Below are the code and all the weights of a small trained network. Each question names an input and a class and asks about switching units off, where a switched-off unit gives its printed mean instead of its output.

import numpy as np


def w(rows, s, z=0):
    codes = np.array(rows[::2]) - 128.0
    scale = np.full(codes.shape[1], s)
    scale[-1] = z or s
    return codes * scale


def norm(h):
    return h / np.sqrt((h * h).mean(-1, keepdims=True) + 1e-5)


def f(y):
    return np.maximum(y, 0)


def log_softmax(a):
    a = a - a.max(-1, keepdims=True)
    return a - np.log(np.exp(a).sum(-1, keepdims=True))


def net(x, mask):
    res = np.array(x, float).reshape(1, 2) / 4 @ E
    u = 0
    for l in range(2):
        y = f(norm(res) @ A[l][:, :-1].T + A[l][:, -1])
        res = res + np.where(mask[u : u + 8], y, B[l][:, -1]) @ B[l][:, :-1]
        u += 8
    return log_softmax(norm(res)[-1] @ U[:, :-1].T + U[:, -1])


A, B = {}, {}
E = w([
[74,81,108,199,169],'x0',
[85,90,251,96,160],'x1',
],0.003)
A[0] = w([
[141,126,204,210,173,4],'L0N1',
[180,144,110,159,141,160],'L0N2',
[116,70,163,27,108,226],'L0N3',
[97,121,195,105,109,28],'L0N4',
[52,96,116,106,254,87],'L0N5',
[122,150,160,129,122,146],'L0N6',
[100,135,112,197,136,159],'L0N7',
[120,79,135,212,108,204],'L0N8',
],0.0068,0.0023)
B[0] = w([
[165,84,81,225,118,181],'L0N1',
[120,81,177,95,136,187],'L0N2',
[161,153,90,112,87,255],'L0N3',
[148,83,186,172,60,195],'L0N4',
[59,126,60,155,227,228],'L0N5',
[210,150,155,136,66,165],'L0N6',
[165,2,65,62,130,214],'L0N7',
[177,239,240,118,145,231],'L0N8',
],0.0038,0.0042)
A[1] = w([
[155,142,78,103,91,142],'L1N1',
[90,145,93,78,199,69],'L1N2',
[92,108,63,141,128,253],'L1N3',
[107,83,152,135,78,30],'L1N4',
[86,85,196,254,123,108],'L1N5',
[122,110,176,129,85,72],'L1N6',
[146,199,155,81,90,84],'L1N7',
[125,108,117,181,216,140],'L1N8',
],0.007,0.0022)
B[1] = w([
[124,100,176,148,108,223],'L1N1',
[102,110,2,150,224,156],'L1N2',
[147,92,137,46,133,222],'L1N3',
[179,93,100,78,213,147],'L1N4',
[154,132,129,88,82,236],'L1N5',
[115,79,45,117,167,168],'L1N6',
[44,209,215,250,124,203],'L1N7',
[97,187,145,188,104,254],'L1N8',
],0.0066,0.0043)
U = w([
[110,178,244,202,39,187],'0',
[214,10,96,50,62,167],'1',
[95,165,117,49,143,2],'2',
[111,151,121,77,145,7],'3',
[92,139,122,70,142,5],'4',
[69,131,40,190,212,192],'5',
],0.013,0.0084)

Each question gives the input, the list of numbers given to net, and the class t.
The units are the neurons (one row each of A and B). Each row of codes is followed by its name. A weight is (code - 128) times the scale printed after its matrix; where a second scale follows, it is the last column's (A, B and U).
mask holds one flag per neuron, layer by layer. A switched-off neuron (its flag False) gives its mean, the last column of its row in B, instead of its output. The means were averaged over made-up inputs and are rounded, as every weight is.
A unit's drop is (log p(t) with every unit on - log p(t) with that unit switched off) / (log p(t) with every unit on - log p(t) with every unit switched off).
The circuit of an input: a set's keep is (log p(t) with only the set's units on - log p(t) with every unit switched off) / (log p(t) with every unit on - log p(t) with every unit switched off). Starting from the 12 units with the biggest drops (on a tie, the unit counted first), units are removed one at a time, each time the one whose removal leaves the highest keep (on an exact tie, the one counted first), for as long as the keep stays at least 0.8.
units of the circuit, in order: the units of the circuit, biggest drop first
unit that matters most: the unit with the biggest drop
k most important neurons: the k neurons with the biggest drops, biggest first
top k neurons in layer l: the k neurons of layer l with the biggest drops, biggest first
drop when u is switched off: that unit's drop, to one decimal
input [3,0], class 5: units of the circuit, in order	[L0N5]
input [5,-6], class 1: units of the circuit, in order	[L1N7 L1N3]
input [0,-2], class 1: 2 most important neurons	[L0N8 L0N5]
input [-2,-5], class 1: 2 most important neurons	[L0N8 L1N8]
input [6,-6], class 1: units of the circuit, in order	[L1N7 L1N3]
input [8,5], class 5: top 2 neurons in layer 0	[L0N5 L0N7]
input [7,3], class 5: 2 most important neurons	[L0N5 L1N2]
input [-1,-3], class 1: 3 most important neurons	[L0N8 L1N7 L0N5]
input [8,4], class 5: 3 most important neurons	[L0N5 L1N2 L1N7]
input [7,5], class 5: top 3 neurons in layer 0	[L0N5 L0N7 L0N6]
input [6,4], class 5: 4 most important neurons	[L0N5 L1N2 L1N7 L1N1]
input [5,3], class 5: 3 most important neurons	[L0N5 L1N2 L1N7]
input [0,1], class 1: top 2 neurons in layer 1	[L1N7 L1N8]
input [-1,-6], class 1: unit that matters most	L0N8
input [2,-7], class 1: drop when L0N5 is switched off	0.1
input [-1,5], class 1: drop when L0N8 is switched off	1.0
input [5,2], class 5: drop when L0N5 is switched off	3.4
